Below is a small trained network, with its code and all its weights. Each question gives an input and a target symbol and asks what happens when units are switched off, that is, made to give their printed mean instead of their output.

import numpy as np


def w(rows, s, z=0):
    codes = np.array(rows[::2]) - 128.0
    scale = np.full(codes.shape[1], s)
    scale[-1] = z or s
    return codes * scale


def f(y):
    return np.maximum(y, 0)


def softmax(a):
    e = np.exp(a - a.max(-1, keepdims=True))
    return e / e.sum(-1, keepdims=True)


def log_softmax(a):
    a = a - a.max(-1, keepdims=True)
    return a - np.log(np.exp(a).sum(-1, keepdims=True))


def net(x, mask):
    ids = ['αδεηθξπτφψω'.index(c) for c in x.split()]
    T = len(ids)
    res = E[ids] + P[:T]
    u = 0
    for l in range(3):
        r = res
        for j in range(2):
            rows = slice(2 * j, 2 * j + 2)
            q, k, v = (r @ M[l][rows].T for M in (Q, K, V))
            z = softmax(np.where(np.tri(T) > 0, q @ k.T / 2**0.5, -1e9)) @ v
            o = O[l][rows]
            res = res + np.where(mask[u + j], z, o[:, -1]) @ o[:, :-1]
        u += 2
        y = f(res @ A[l][:, :-1].T + A[l][:, -1])
        res = res + np.where(mask[u : u + 8], y, B[l][:, -1]) @ B[l][:, :-1]
        u += 8
    return log_softmax(res[-1] @ U[:, :-1].T + U[:, -1])


Q, K, V, O, A, B = {}, {}, {}, {}, {}, {}
E = w([
[130,79,9],'α',
[92,144,79],'δ',
[144,96,55],'ε',
[83,122,60],'η',
[76,172,109],'θ',
[140,91,42],'ξ',
[166,89,53],'π',
[150,203,145],'τ',
[176,155,92],'φ',
[181,188,162],'ψ',
[216,203,179],'ω',
],0.015)
P = w([
[211,141,69],'0',
[2,175,153],'1',
[133,26,198],'2',
[26,180,118],'3',
[134,28,205],'4',
[31,201,123],'5',
[133,40,208],'6',
[34,200,110],'7',
[130,43,212],'8',
[39,202,94],'9',
],0.0092)
Q[0] = w([
[114,65,254],'L0H1',
[58,100,155],'L0H1',
[136,195,89],'L0H2',
[143,174,77],'L0H2',
],0.0073)
K[0] = w([
[132,160,255],'L0H1',
[118,212,122],'L0H1',
[100,142,244],'L0H2',
[43,93,110],'L0H2',
],0.0064)
V[0] = w([
[49,206,173],'L0H1',
[163,182,155],'L0H1',
[253,31,85],'L0H2',
[93,59,150],'L0H2',
],0.0064)
O[0] = w([
[142,161,97,193],'L0H1',
[79,30,193,134],'L0H1',
[151,101,159,2],'L0H2',
[54,2,132,72],'L0H2',
],0.0058,0.0031)
A[0] = w([
[95,191,166,4],'L0N1',
[129,64,167,72],'L0N2',
[94,167,124,98],'L0N3',
[11,110,77,85],'L0N4',
[127,92,87,81],'L0N5',
[131,147,66,251],'L0N6',
[29,150,155,197],'L0N7',
[227,100,95,52],'L0N8',
],0.011,0.002)
B[0] = w([
[104,12,1,200],'L0N1',
[40,167,160,140],'L0N2',
[79,56,186,202],'L0N3',
[197,168,167,252],'L0N4',
[99,88,93,149],'L0N5',
[23,95,117,224],'L0N6',
[206,103,75,253],'L0N7',
[179,71,170,160],'L0N8',
],0.0067,0.0064)
Q[1] = w([
[95,220,193],'L1H1',
[145,236,70],'L1H1',
[163,106,135],'L1H2',
[27,165,1],'L1H2',
],0.0083)
K[1] = w([
[190,64,163],'L1H1',
[254,117,54],'L1H1',
[55,145,147],'L1H2',
[250,133,75],'L1H2',
],0.0085)
V[1] = w([
[147,70,144],'L1H1',
[130,153,117],'L1H1',
[93,108,136],'L1H2',
[185,2,176],'L1H2',
],0.0097)
O[1] = w([
[93,106,4,3],'L1H1',
[20,124,31,204],'L1H1',
[136,3,178,40],'L1H2',
[220,189,59,244],'L1H2',
],0.005,0.00056)
A[1] = w([
[131,94,166,253],'L1N1',
[243,232,43,61],'L1N2',
[144,200,190,129],'L1N3',
[82,139,135,106],'L1N4',
[185,205,245,24],'L1N5',
[78,215,145,121],'L1N6',
[44,176,64,155],'L1N7',
[161,192,211,96],'L1N8',
],0.012,0.0045)
B[1] = w([
[207,173,137,179],'L1N1',
[83,47,188,201],'L1N2',
[17,104,22,142],'L1N3',
[122,80,143,144],'L1N4',
[93,93,37,147],'L1N5',
[59,75,141,157],'L1N6',
[146,159,209,254],'L1N7',
[100,170,2,144],'L1N8',
],0.0091,0.0084)
Q[2] = w([
[250,90,200],'L2H1',
[219,198,23],'L2H1',
[122,135,135],'L2H2',
[106,56,126],'L2H2',
],0.014)
K[2] = w([
[246,136,142],'L2H1',
[174,254,88],'L2H1',
[127,46,167],'L2H2',
[101,170,172],'L2H2',
],0.014)
V[2] = w([
[89,183,139],'L2H1',
[134,135,4],'L2H1',
[105,102,91],'L2H2',
[139,88,108],'L2H2',
],0.014)
O[2] = w([
[18,207,149,4],'L2H1',
[45,62,69,100],'L2H1',
[155,141,175,171],'L2H2',
[84,255,158,149],'L2H2',
],0.0085,0.004)
A[2] = w([
[175,208,176,251],'L2N1',
[100,83,240,137],'L2N2',
[141,179,220,197],'L2N3',
[136,232,193,46],'L2N4',
[113,204,145,230],'L2N5',
[153,2,94,219],'L2N6',
[20,150,83,235],'L2N7',
[64,154,129,254],'L2N8',
],0.0098,0.0041)
B[2] = w([
[80,243,121,232],'L2N1',
[154,90,84,193],'L2N2',
[120,179,82,225],'L2N3',
[210,60,55,189],'L2N4',
[54,100,122,185],'L2N5',
[92,157,87,253],'L2N6',
[173,110,255,218],'L2N7',
[153,137,167,196],'L2N8',
],0.0084,0.011)
U = w([
[63,100,15,55],'α',
[98,147,151,190],'δ',
[151,81,102,127],'ε',
[112,123,138,116],'η',
[41,189,61,194],'θ',
[121,91,69,104],'ξ',
[220,62,148,116],'π',
[160,109,245,190],'τ',
[254,153,198,79],'φ',
[83,83,139,126],'ψ',
[26,101,86,3],'ω',
],0.0089,0.0052)

Each question gives the input, a string of symbols that net reads in full, and the target symbol t.
The units are the heads (2 rows each of Q, K, V and O) and the neurons (one row each of A and B). Each row of codes is followed by its name. A weight is (code - 128) times the scale printed after its matrix; where a second scale follows, it is the last column's (O, A, B and U).
mask holds one flag per unit, layer by layer, with each layer's heads first. A switched-off unit (its flag False) gives its mean, the last column of its rows in O or B, instead of its output. The means were averaged over made-up inputs and are rounded, as every weight is.
A unit's drop is (log p(t) with every unit on - log p(t) with that unit switched off) / (log p(t) with every unit on - log p(t) with every unit switched off).
The circuit of an input: a set's keep is (log p(t) with only the set's units on - log p(t) with every unit switched off) / (log p(t) with every unit on - log p(t) with every unit switched off). Starting from the 12 units with the biggest drops (on a tie, the unit counted first), units are removed one at a time, each time the one whose removal leaves the highest keep (on an exact tie, the one counted first), for as long as the keep stays at least 0.8.
units of the circuit, in order: the units of the circuit, biggest drop first
top k neurons in layer l: the k neurons of layer l with the biggest drops, biggest first
heads that matter: for each layer, one digit per head in row order, 1 if its drop is at least 0.15 and else 0, layers parted by /
drop of u: that unit's drop, to one decimal
input θ τ τ φ θ φ δ ω φ ψ, target θ: units of the circuit, in order -> L2N1; L2N7
input ω δ θ θ ξ π, target ω: heads that matter -> 01 / 01 / 10
input π θ ε φ θ θ ξ φ, target π: units of the circuit, in order -> L1N2; L1H2; L2H1
input π τ τ δ α, target α: units of the circuit, in order -> L2H1; L2N6
input π θ θ α τ θ α ψ, target π: units of the circuit, in order -> L1N2; L2H1; L0N8; L1H1
input ξ θ δ τ φ, target φ: heads that matter -> 00 / 01 / 10
input φ α θ θ θ δ τ τ θ α, target φ: heads that matter -> 01 / 11 / 10
input ω θ ω τ θ δ φ η θ α, target ω: top 4 neurons in layer 1 -> L1N2; L1N5; L1N8; L1N3
input θ θ φ τ δ π, target θ: top 2 neurons in layer 1 -> L1N7; L1N6
input θ θ ω θ θ δ ψ, target ψ: heads that matter -> 00 / 00 / 10
input ψ η α φ ψ ξ δ δ θ ε, target ψ: top 3 neurons in layer 1 -> L1N2; L1N3; L1N5
input ω θ ξ π ε θ, target ω: top neuron in layer 2 -> L2N6
input ψ ω θ τ π θ, target ψ: top 2 neurons in layer 1 -> L1N2; L1N8
input ψ θ η θ φ δ, target ψ: top 3 neurons in layer 0 -> L0N1; L0N8; L0N7
input π θ ε ξ τ ξ, target π: units of the circuit, in order -> L1N2; L1H2; L2H1; L0N8
input φ θ τ θ φ τ θ θ π η, target φ: top 3 neurons in layer 0 -> L0N8; L0N4; L0N1
input φ τ τ τ, target φ: top neuron in layer 0 -> L0N8
input α τ φ ε τ π ε π θ φ, target α: top 4 neurons in layer 0 -> L0N8; L0N6; L0N4; L0N5
input δ φ α, target α: units of the circuit, in order -> L2N6; L2H1
input δ α ω, target ω: top 4 neurons in layer 1 -> L1N5; L1N8; L1N3; L1N7
input π τ φ φ, target π: top 2 neurons in layer 1 -> L1N2; L1N7
input α ξ π δ τ π θ η, target α: heads that matter -> 01 / 11 / 10
input α α φ τ θ θ φ τ, target α: heads that matter -> 01 / 01 / 10
input τ ε η π θ ξ δ δ, target τ: heads that matter -> 00 / 00 / 10
input φ θ θ, target θ: top 4 neurons in layer 1 -> L1N2; L1N8; L1N5; L1N3
input ω θ θ θ α π θ ε, target ω: top 3 neurons in layer 0 -> L0N8; L0N1; L0N7
input ω δ τ τ τ φ, target ω: top 2 neurons in layer 1 -> L1N2; L1N5
input α θ δ ψ τ π τ π θ δ, target α: top 4 neurons in layer 0 -> L0N8; L0N6; L0N4; L0N5
input α ε τ τ θ θ ψ θ θ θ, target α: drop of L0N8 -> 1.7
